(in the rows, 128 means zero)
Rows near named flat spaces through zero (a row that begins with a name and a colon came from that space):
gd_pp: [162 129 119  85 138 101 155 132 152 120 139  77 188 141 119 124 170 148
 193 195 124 143 106]
qm_bm: [144 170 123 125 159 151 119 104 141 112 140 114 196 185 126 168 163 181
 182 195 125 163 105]
cq_lb: [122 135 157 122 108 144 155  85 110 116 119  92 180 152  97 144 126 142
 120 140 150 135 130]
gd_pp: [139 119 147 105 117 122 177 107  78 102 122  79 186 145  70 104 150 133
 123 161 136 120 105]
gd_pp: [119 139 130 142  91 148 132 104 104 102 128 124 140 128 105 154 138 104
 117 174 132  99 118]
rt_mr: [143 188 153 132 135 124 112 123  30  73 149 145 142 177  80 121 120 125
 107 114 127  96 101]
gd_pp: [140  60  97 130  99 137 172 114 160 148  82  93 109  82 153  93 155  52
 124 156 105 126  71]
cq_lb: [181 138  85  51 142 111 166 159  78  89 146 102 110 113  85  68 146 119
 128 171  53  86  60]
cq_lb: [146  98  87 129 155 133 114 165 178 139 138 147 102 108 176 138 164  95
 173 169  98 128  91]
rt_mr: [133 161 115  55 115  96 132 143 175 125 181 105 145 110 124 164 101 151
 119 158 115 130 186]
rt_mr: [136 210 140 110  80 140 147  84 100  67 135 194 128 158 132 171 129 160
  75 169 106 102 142]
gd_pp: [137  65 174 125 151  90 162 173 123 112 156 161 170 140 141 137 178 102
 140 132 168 121 138]
rt_mr: [146 245 122 134 129  63  60 167  43  64 183 196 104 161 105 116 111 117
  93 125 114  90 146]
qm_bm: [145  98 171  91 124 120 157 147 103 108 148 123 129 125 114 137 126 112
 153 100 145  80 117]
cq_lb: [ 97 132 148 189  93 119 113  98 117 143  89 120 141 129 117 115 126 134
 125 116 176 143 158]
qm_bm: [120 108 108 159 163 141 112 123 132 170  93 100 116 129 132  80 113 127
 121  81 121 173 106]
rt_mr: [109  54 192 165 138 139 135 140 101 136 127 123 149 136 117 143 134  91
 153  74 192 108 125]
gd_pp: [112 164 118 131 122 130 119 120  88 103 152 116 162 143  77 138 126 136
  88 172 124 127 145]
qm_bm: [121 128  98 146 141 100 104 141 169 143 148 113 165 129 147 140 145  87
 115 174 132 173 142]
cq_lb: [135 137  94 124 152 125 108 152 126 131 137 123 114 121 118 108 136 141
 147 150 102 129 114]
qm_bm: [138 112 104  78 137 116 121 182 146 140 155 144  48  75 141 113  93 120
 126  88  90  87 139]
rt_mr: [139 120 136 123 149 147 136 108 112 133 119  71 169 153 101 119 130 130
 158 126 133 144  88]
gd_pp: [172 126  56  85 157 147 128 130 156 143 121  30 140 115 111  97 152 120
 215 202  67 137  36]
qm_bm: [101  77  60 199 226 173  51 190 155 183 133 127 104 119 132 114 161 143
 193 154 108 168  98]
gd_pp: [130 140 117  86 169 164 114 147 114 125 168 130  99 131 112 147  82 140
 102  90  89 115 122]
qm_bm: [124 125 162 161 142 135 154  82 123 119 113 120 224 192 131 148 165 126
 105 153 163 189 118]
cq_lb: [146 128 169  79 116 152 177  90  84 103 129  87 154 150  93 134  98 115
 102  91 126 105  97]
rt_mr: [133 120 175 119 118 105 143 152  92 105 137 189  94 126 136 122 119 131
 112  68 148  85 150]
cq_lb: [118 139 146 123 106 139 131 122 104 110 137 148 110 124 115 147 108 126
 102 112 132  96 144]
gd_pp: [133 142 104 110 110 172 127 107 124 113 134 103 115 118 112 156 117 108
 134 165  96  97  92]
qm_bm: [138 109 173 113 149  88 191 115 154 109 146 153 241 186 158 156 184 132
  81 165 162 197 157]
rt_mr: [115  85 121 138 164 130 111 179 100 138 150 138  98 108 108 107 120 104
 113  96 124 110 127]
qm_bm: [124 120 159 169 132 163 130  96  79 126  86 105 150 159  93 110 145 167
 181 114 158 122  92]
gd_pp: [137 112  96 139 166 113  93 171 179 155 139 143 105 115 174 127 143 115
 171 133 116 148 121]
qm_bm: [129 129 142 129 131 156 143 102 106 131 100 131 111 139 124 111 109 150
 111  82 121 128 111]
gd_pp: [112 106 126 166 147 160  93 147 112 141 124 167  63 115 145 128 104  97
 115  68 122 107 113]
rt_mr: [109  98 129 167 124 129 114 127 123 148 113  99 137 117 113 115 131 100
 137 124 154 134 126]
rt_mr: [128 160 107 115 127 164 138 102  91 103 132 118 139 144  89 132 124 143
  89 165  92 123 105]
cq_lb: [ 62 119 176 209  41 145 127  88 141 114 110 189 148 118 136 206 156 138
 109 180 207 106 213]
qm_bm: [116 117 119 144 149 145 133 143 128 134 113 178 103 126 134 113 152 196
 130 134 117 135 145]
cq_lb: [134 136 115 152 102 131 107 115 118 129 106 116  95 113 137 114 116  72
 134 117 122 107  92]
rt_mr: [151 150 172 107 126  93 137 127  70 108 127 108 141 152  97  93 110 138
 145  72 151 106 119]
cq_lb: [108 115 153 153 104 139 137 114  97 123 110 131 128 124 102 125 129 139
 124 120 155 108 141]
cq_lb: [151 151 124 113 120  94 157  81 170 135 110  69 217 162 144 122 152 120
 128 175 136 200 117]
[119 124 150 158 118 125 116 125 132 136 110 161 104 127 154 129 123 130
 136  89 152 124 142]
gd_pp
[130  51 147 141 141 115 157 165 116 116 142 148 146 120 135 128 176  63
 124 146 147 110 107]
gd_pp
[113  94 117  93 140 149 144 146 156 138 160 115 131 105 117 159 118 131
 109 144 115 125 151]
rt_mr
[128  69 160  85 199 182 158 161  90 132 154 120 127 141  83 129 117 191
 152  73 121 106 113]
cq_lb
[116 149 138 125  99 127 121 126 138 111 149 173 109 121 148 172 113 115
  94 130 132 107 163]
cq_lb
[146 118 144  87 129 160 180 100 134 120 112 127 134 140 134 135 130 166
 128 121 109 127 106]
rt_mr
[129 115  97 150 126 143  94 154 160 132 136 166  74  99 172 155 139  81
 153 149 109 101 107]
cq_lb
[133 146  77 173 100  99  94 121 195 141 109 134 130 112 187 137 169  74
 155 209 123 159 117]
cq_lb
[128 142 143 120 115 116 157 114 136 108 132 163 159 146 141 147 150 151
  95 157 134 144 155]
qm_bm
[142 112  97  85 106 133 150 126 210 138 138 126 112  93 182 167 133  93
 130 172  96 129 124]
gd_pp
[ 86 120  73 143 133 137  95 160  75 135 157  82 111  86  40  96  99  95
  60 156 102 111 145]
rt_mr
[111 105 148 110  78 160 190  96 109 115 100 155  97 101 113 125 118 155
  67 118 119  94 148]
rt_mr
[116 140 157 120 120 136 137 122  95 105 148 148 139 143 105 151 112 138
  88 113 140 111 153]
gd_pp
[ 90 184  91 244  45 156  52  73 133 132  68 149  80 107 146 147 133  95
 149 183 145 110 125]
gd_pp
[166 157 129  67 135 118 156 126 184 120 134 168 116 139 189 149 134 178
 148 129  97 140 131]
rt_mr
[133  90 195  59 138 206 171 123 114  96 179 161 107 140 134 225  80 109
  98  58 122  61 115]
cq_lb
[159 118 134  80 169 130 132 142 135 137 146  85 136 140 128 123 110 124
 169  91 115 130  91]
qm_bm
[146  85 117 123 161 125 119 180 114 143 124 152  49  97 148  80 116  96
 143  58 102  95  89]
cq_lb
[102  41 147 166 131 123 118 181 107 132 154 138 113  93 118 138 140  34
 120 113 164  86 130]
qm_bm
[119 115  88 141 141 127 106 153 154 140 143 138 110 106 145 133 134  90
 107 155 106 139 129]
gd_pp

Rows near named flat spaces through zero:
mbnb: [134 153 121 121 149 201 138 119 123  96 109  78 111 121 111 116 102 138
 160 155 117 208 138]
bcnc: [130 143  70 191 117  72 182 157 155 128 149 105 141 175 103  38  96 170
 128 185 122 192 168]
mbnb: [111 113 109 131 148 155  34  83  91 117 107  73 157  65 120  73  92  98
 157 101 145  74 108]
mbnb: [ 97 133 105  94 152 113 141 137 133  82 147 190 146  99 222 210 113 184
 111 123 147  95 136]
jtbh: [106  93 126 116 120 172 135  97 119 132 105 138 160 113 147 151 140 162
 128 117 138 139 142]
bcnc: [101 156 144  71 219 241  93 125  85  71 114 129 138 125 177 237 164 149
 158 153 130  84 193]
mbnb: [129 134 102 110 139 131 120  98 115 100 115 121 157  91 141 111  82 141
 156 128 158 144 135]
rfmt: [148 100 132 114 137 128 141 103 129 140 124 140 144 109 132 105 133 104
 135 120 136 139 132]
jtbh: [122 113 137 102 168 171  96 119 146 138 105  69 149 168 126  91 159 131
 123 131 108 127 165]
jtbh: [135 166 112 169 117 102 132 147  86 104 158 154 102  92 120 146  92 114
 144 148 139 119 113]
mbnb: [103 110 122  87 129 140  79  79 117  99 102 164 143  31 153 175  90 109
 170  70 173  60  60]
mbnb: [144  97 164  89 123  82 179 153 210 156 145 191  91 149 158 167 177 101
  90  92 104 118  76]
jtbh: [122 126 117 139 131 162 148 115  86 110 133 156 140  95 147 164 121 147
 142 146 141 144 152]
rfmt: [ 92 193 134 107 133 114  62 167 153 107 106  76 114 194 105 156 122 161
 129 124 127  69 122]
jtbh: [102  95 127 121 132 158 116 121 154 132 120 115 129 117 153 127 141 142
 110 107 108 125 107]
mbnb: [112 105 122 136 112 133 100  99 117 143 104 122 154 112 102 110 126 122
 149 109 148  96 118]
jtbh: [ 92 101 123 140 104 148 119 118 132 131 119 142 129 101 139 155 131 147
 123 104 127 109  94]
jtbh: [139 133 133 106 147 109 146 131 144 129 124 153 137 152 120 140 145 118
 146 136 142 112 147]
jtbh: [127 143 114 118 133  55 131 137 152 120 132 180 133 125 115 142 115 109
 160 121 164  62 106]
mbnb: [123 140  95 128 121 141 130  91  95 104 102 118 172 104 115 110  80 162
 171 144 170 159 157]
mbnb: [142 123 125 151 126 111 116 129 122 151 131  93 140 154 102  66 133 115
 119 140 119 134 151]
bcnc: [133 121 125 135 127 132 113 111 109 134 121 118 141 116 111 105 122 114
 142 127 138 122 133]
rfmt: [ 84  91 108 175 126 173 113 127  87 121 152 145 134  76 179 157 138 156
 100 127 109 103 128]
bcnc: [130  78 153 131 106 151 159 133 155 152 148 147  92 103 172 145 158 119
  72  98  82 166  81]
rfmt: [171 146 132 104 152  73 104 133 118 117 161 119 124 107 171  94  99  92
  98 119 127 120 128]
bcnc: [109 175 132 141  86 133 128 161 154 117 113  89  84 165  92 145 105 164
 123 130 111 168  91]
rfmt: [110 167 117 122 120  93 119 163 165 103 136 121  99 143 141 148 100 155
 115 122 121 120  92]
jtbh: [ 97 124  86 146 176 148 115 132 116  79 158 152 123  58 184 149 102 132
 144 139 126  93 115]
rfmt: [143 123 109 164 132  98 165 141 139 138 148 139 123 137 108  85 128 112
 137 156 123 147 138]
rfmt: [ 85 104 119 157  68 154 143 119 143 132 110 145 110  94 116 160 115 160
 130 101 125 146  63]
bcnc: [114 170 111  99 109  67  98 130 167 110  99 112 138 149 102 120  80 150
 155 107 164  97  96]
bcnc: [ 90 163  86 123 170 216  93 107 109  68  89  60 148 114 113 118  81 174
 192 161 142 157 158]
jtbh: [113 131 118 143  96  85 150 134 130 123 137 199 117  97 124 179 115 127
 146 114 155  88  85]
bcnc: [ 81 133  91  96 175 226  67  84 126  74  75  49 162  94 136 109  84 171
 181 128 141 141 138]
mbnb: [122 136 122 122 134 128 116 126 115 111 133 138 130 107 147 148 115 133
 130 124 137 112 124]
rfmt: [ 80 108 137  82 105 144  56 100 156 121  88 108 136  92 154 160 110 149
 119  53 138  74  54]
rfmt: [ 97 168 131 175  61 116  90 152 128 144 102  82  98 166  41 123 111 143
 140 121 126 110  83]
bcnc: [128 112 124 148 162 241 104  81  48 109 113 100 140  63 111 122 125 101
 178 150 132 150 158]
bcnc: [110 135 119 104 103 115  98 112 164 117  97 101 126 112 117 115  85 140
 141  90 142 127  70]
rfmt: [168 100 131  92 160 118 164 103 141 131 134 155 148 110 154 104 134  98
 134 128 138 155 147]
[176 146 159 103 103  94 174 130 146 134 130 168  87 117 102 149 117  80
 143 114 139 164  81]
mbnb
[125  97 123 172  96 102  78 103 122 174 109  90 144 121  57  40 126  82
 145 104 135  85  98]
rfmt
[100 126 122 120 160 159 112 117 114 121 105 143 159 142 109 161 156 136
 171 142 152  70 166]
jtbh
[142 110 156 134  84 111 161 140 147 149 146 166  82 104 138 157 138 105
  94  97 106 151  64]
bcnc
[145 129 147 120 118 184 191 120  91 118 132 168 119 113 150 196 141 149
 125 149 127 200 157]
rfmt
[164 136 128 180  82  92 157 122  88 147 142 156 108  96  68 101 103  79
 155 138 146 149 103]
bcnc
[147 124 129 149 115 134 164 128 101 129 148 150 117 106 138 134 124 123
 119 143 123 169 135]
rfmt
[132 113 136 132 119 117  69 105 109 151 116  95 145 114 106  82 124  95
 126 101 135  86 114]
rfmt
[119 133 119 155 132 132 119 142 110 133 137 106 139 155 127 111 138 148
 113 151 117 125 166]
mbnb
[ 94 171 141 179  81 177 120 155  87 135 107 102 105 179  57 177 145 168
 141 157 121 134 145]
rfmt
[121 130 126 146 112 158 106 117 114 133 110  84 127 127  96  99 116 130
 137 128 122 149 123]
bcnc
[155 138 155 119 137 172 135 118  61 127 136 133 135 124 143 163 146 124
 118 148 128 154 181]
rfmt
[128 149 143 145 123 119 106 151  98 127 150 139 104 124 131 162 136 112
 113 128 120  90 120]
mbnb
[102 173 109 130 123 135 111 128  57  75 138 173 139  78 164 220  86 169
 147 138 169  90 140]
mbnb
[138 101 115 145 146 141 163 121 118 126 150 154 131  98 152 118 133 119
 128 144 121 153 142]
bcnc
[152 156 134 103 153 150 171 149 154  99 141 122  90 136 151 144 118 132
 124 150 105 202 129]
mbnb
[ 75 128 133 131 119 179  78 126 112 123 103 107 135 134 128 175 144 165
 126 113 125  82 125]
rfmt
[112 115 137 107 132 151 148 131 159 122 121 152 114 125 146 173 145 140
 127 116 120 131 106]
mbnb
[133 129 123 123 151 169 147 114  91 113 127 139 148 120 142 149 134 142
 144 156 138 152 178]
jtbh
[128 122 143 135 131 148 153 151 156 143 131 117 105 169 119 129 163 132
 110 140  95 155 134]
mbnb

Rows near named flat spaces through zero:
bs_fh: [120 157  88 128 150 124 147 112 162 115 106 162 122 114 151  96 117 134
 102 153  97 115 137]
gt_bg: [ 85 141 139 117  54 140 108 102  66 110 146 130 183 157  91 130 128 133
 130 135 112 202 110]
jm_zf: [ 97 136 116 120 127 156 122 119 147 110 107 129 111 122 136 113 132 138
 128 138  88 137 153]
gt_bg: [141 119 135 101 190  88 168  98 172 109 114  86 152  94 133 138 146 130
 137  97 165  92 157]
gt_bg: [156 130 116 162 155 159  96 170 164 161 140 123  43 145 163 124 117 151
 133 142 101  70  84]
jm_zf: [133 104 100 153 136 126 130 203 152 201  80  97 108 109 173 127 122 114
 110 101 132 101 170]
gt_bg: [113 108 140 114  90 177 130  88  75  43 137 198 127 140  90 119 116  73
 143 141 136 192 183]
bs_fh: [168 145 175 135 135 178 152  66 107  32 125 140  74 181 112 142 117  62
 141 121 116 155 130]
jm_zf: [122 132 172 125 122 134 124 123 113 114 115 140 117 122 109 133 125 112
 126 141 107 154 132]
gt_bg: [163 108 171 160  80 169 107  69  91  26 157  94  92 208 112 137 119  92
 183  69 172 143 111]
jm_zf: [105 126  79 136 136 129 110 166 160 128  89  89 156 119 156 108 112 121
 106 115 113 122 171]
pj_hr: [150 110 159 181 111  68  99 144 152 144 115 115 105 116 150  98 106 158
 139  98 165  82  91]
qh_tc: [146  85 171 157 101 125  53 152 120  98 171 106 108 145 108 131 121 147
 175 106 171 103  98]
gt_bg: [132 140 128 135 119  99 139 133  91 152 125 116 180 138 120 131  97 103
  97 126 144 159  99]
jm_zf: [ 27 132  91 101  94 131 132 133  79 177  93 142 204  90 118  96  86 132
  85 158  91 217 149]
qh_tc: [161 137 153 154  78 128  90 131 119  47 132 150 133 167 109 126 138  95
 135 125 128 139 145]
bs_fh: [130 152 129 132 131 140 157  78 148  85 103 156  92 134 142 106 129 121
 126 131 103 128 139]
pj_hr: [107 133  64 122 153 115 161 106 115 170 135  84 179 135 151 116  87 136
 107 107 157 133  92]
qh_tc: [137 153  87 141 145 182 169 140 115 186 109 147  71 155 165 129 103  99
  95 147  86 137 112]
jm_zf: [193 114 131 153 124 109 117 126 127  39 139 111 157 168 121 136 119  67
 138  85 193 111 154]
jm_zf: [148 131 131 125 102 157 140 151 107 117 113 149 124 147 120 152 153  76
 120 128 114 155 181]
qh_tc: [126 160 107 135 153 183 182  90  99 143 103 123  87 167 153 124  78  82
  96 133  91 166  98]
bs_fh: [220 166 219  93 187 114 170  97 112  14 133 156 152 148  62 192 153  16
 107 155 130 152 157]
bs_fh: [127 145  99 120 173 128 136 137 145 137 125 138 134 116 138 119 105 123
 100 157 109 118 118]
pj_hr: [ 82 103 104 120  75 135 111 123 114 178 165 156 121 112 128 114 155 203
 164 131 138 126 112]
jm_zf: [175 132 144 156 168  69 127 191 152 121  72 135 157  99 137 120  91  59
  73 133 141 112 166]
qh_tc: [149 158  93 129 137 120 143 105 142 102 136  86 162 167 140 135 133 123
 119 107 134 116 111]
pj_hr: [156 122 127 112 195 116  84 168 194  96 157 128 119  99 120 138 152 152
 139 159 124  58 136]
qh_tc: [103 145 122 142 125 128 121 117 151 111  92 134 114 119 145  93 107 137
 113 138  92 132 132]
gt_bg: [127 174 110 121 117 133 152 120 151 137 111 177 110 125 140 122 164 143
 107 164  70 126 138]
bs_fh: [114 126 120 121 140 137  75 150 117 147 188 131 136 132 108 130 112 172
 134 168 119 118  61]
bs_fh: [120 116 135 138 182 159 119 113 143 117 125 101  73 128 144 112  78 128
 135 128 121 111  97]
jm_zf: [ 85 123 153 113 103 183  97 120 119 160 152  58  92 153 121 156 161 186
 172 114  89 139  90]
bs_fh: [163 158 181 167  85  92 113 115 131  74 108 193 105 138 118 104 127 113
 117 148 110 130 116]
jm_zf: [ 87 147 109 102 115 193 137 101 151 130 126 161  66 125 138 124 176 172
 148 158  55 132 150]
pj_hr: [ 92  94  97 135 136 160 110 116 121 128 146 162  92 111 139  89  83 150
 145 141 141 125 117]
qh_tc: [136 101 164 115 141 108 155 132 124 149 117 152 117  87 118 140 144 116
 137 122 156 125 162]
gt_bg: [114  99 141 152  96 157 128 100  73 151 147 124  90 155 131 118  85 129
 152 104 159 154  80]
bs_fh: [133 114 124  70 112 131 131 115  97 126 214 161 178 126  75 177 201 158
 165 147 164 132 131]
gt_bg: [140 124 126 162  82 143  91 172 134 166 138 132  81 150 146 129 149 158
 143 125 113 103 109]
qh_tc: [ 97 137 155 144  83 128  86 159 116 143 111 181 111 109 116 104 120 145
 113 173  76 156 123]
bs_fh: [124 129 127 124 115 130 132 104 145  90 119 126 127 130 130 122 149 132
 143 113 128 125 157]
pj_hr: [135 113  91 126 125 119 107 149 119 124 166 153 162 127 120 124 122 132
 129 140 161 117 126]
pj_hr: [188 167 159 170 131 103 160  94 118  64  88 141 122 169 136 115  83  49
  90 116 131 143 114]
gt_bg: [135 152 126 141 118 120 150 109 134 162 124 117 107 145 149 127 137 152
 125 119 115 116  88]
pj_hr: [135 129 126 121 205 155 134 151 127 138 119 120 109 119 130 134  75  85
  97 157 110 132 117]
bs_fh: [161 112 125 136 113 155 113 128 105  70 156 152 124 161 111 138 125  85
 143 123 157 134 148]
gt_bg: [118 113 121 147  85 142  94 176 124 150 120 157 108 123 134 118 135 134
 130 138 113 131 152]
gt_bg: [138 146 128 147  84 128 132 130 107 136 121 152 126 152 131 126 132 117
 117 130 117 147 121]
pj_hr: [143 114  80 108 243 138 187  93 140 102 123 133 131 106 146 114  58  71
 102 131 170 113 142]
jm_zf: [174 115 118 153 173  88 139 106 157 119 151 113 112 131 151 114 102 140
 141 100 191  64  83]
bs_fh: [ 85 155  70  95 136 191 138  80 134 111 152 109 126 157 135 126 140 161
 137 142  83 142 114]
qh_tc: [115  96  96 157  87 115  92 122 145  64 123 176 131 114 139  71 109 136
 147 115 163 113 172]
pj_hr: [ 89 139 105 110 149 134 162  57 176  92  92  53 132 126 157 111 141 159
 147  80 117 117 151]
pj_hr: [147 127 149 157 145 132 155 111 105 103  84 129 108 141 139 111  63  57
 102 112 139 156 132]
qh_tc: [ 84 117  90 141 114 177  81 141 108 153 157 127 104 146 137 103  84 162
 134 150 106 139  80]
qh_tc: [ 76 116 116 127 106 161  99 135 100 146 136 164 115 116 121 102  96 147
 126 162 101 162 116]
pj_hr: [103 146 114 153  52 119 145  86  90 149 118 120 145 164 142 106 118 147
 127  99 130 166  92]
jm_zf: [143 132  60 137 159 122 169 118 132 120 110 135 155 135 159 106  85  84
  95 115 158 124 148]
qh_tc: [160 108  61 140 134 138 162 123 126 136 146 142 124 147 159 123 120 107
 134  98 186 100 144]
[168 112 187 159 184 121 147 132 115 148 111 149  57 113 134 123  65  84
 115 136 147 116  89]
bs_fh
[101 119 128 154 105 148  71 161 176 132 105  86  80 128 156 109 142 177
 151 113  89  96 136]
gt_bg
[139 143 173 139 163 152 163  86 137  98  85 146  53 125 139 116 101  93
 120 135  96 136 129]
pj_hr
[ 31  82 122 119 122 135 132 116 108 146  67 129 143  62 135  76  66 126
 121 118 130 186 183]
gt_bg
[129 112 171 151  53 148  97 147  87 112 123 183  98 139 106 125 136 106
 141 136 119 165 152]
pj_hr
[143 144 179 106 111 139 172  98  90 151 149 235  79 113  96 148 165 126
 133 180 106 154 116]
jm_zf
[124 133 150 103 147 126 150 108 132 127 124 102 137 120 117 150 150 130
 134 121 123 134 135]
bs_fh
[168 164 165 138 134 128 124  79 143  19 134 195  96 148 107 113 127 102
 127 163 104 124 121]
bs_fh
[125 145 142 107 185 123 176 101 137 165 111  71 125 121 138 149 123 129
 117 116 118 126 100]
qh_tc
[146 151 122 109 119  98 145 140 119 145 143 151 176 126 111 151 163 126
 110 148 128 133 129]
gt_bg
[117  63  98 137 114 131  79 197 107 183 164  93 152 120 130 137 114 144
 151 101 189 112 132]
bs_fh
[140 187 199 121 129 137 175  68 163  92  69 102  73 144 133 146 180 123
 129 119  52 137 137]
pj_hr
[167 120  99 133 154 179 131 127 141  88 144  96  95 174 144 148 132  94
 146 101 142 102 145]
qh_tc
[ 98 127  85  99 182 144 173 111 118 188 134 104 139 112 143 131 100 137
 112 133 131 135 104]
pj_hr
[ 92 154 119 143 113 135 106 118 118 141 122 118 129 142 135 101  90 153
 109 147  87 151  73]
qh_tc
[150 108 137 176 117 126 106 133 143 108 116 130  77 139 153 100  99 123
 143 103 151  98 120]
qh_tc
[127 170 146 109  62 127 167  46  95 112 159 135 146 174 106 149 188 158
 151 116 119 161  91]
gt_bg
[139  96 127 119 165 135 155  93 136 128 158 187  72  97 131 115 123 144
 158 137 168  94 124]
bs_fh
[126 120 117 124 143  95 153 136 122 216 145 124 134 104 140 134 128 166
 125 126 155 107  84]
pj_hr
[142 144 176 117 102 112  87 119 108  37 148 127 186 151  73 146 141 100
 130 140 125 161 133]
jm_zf
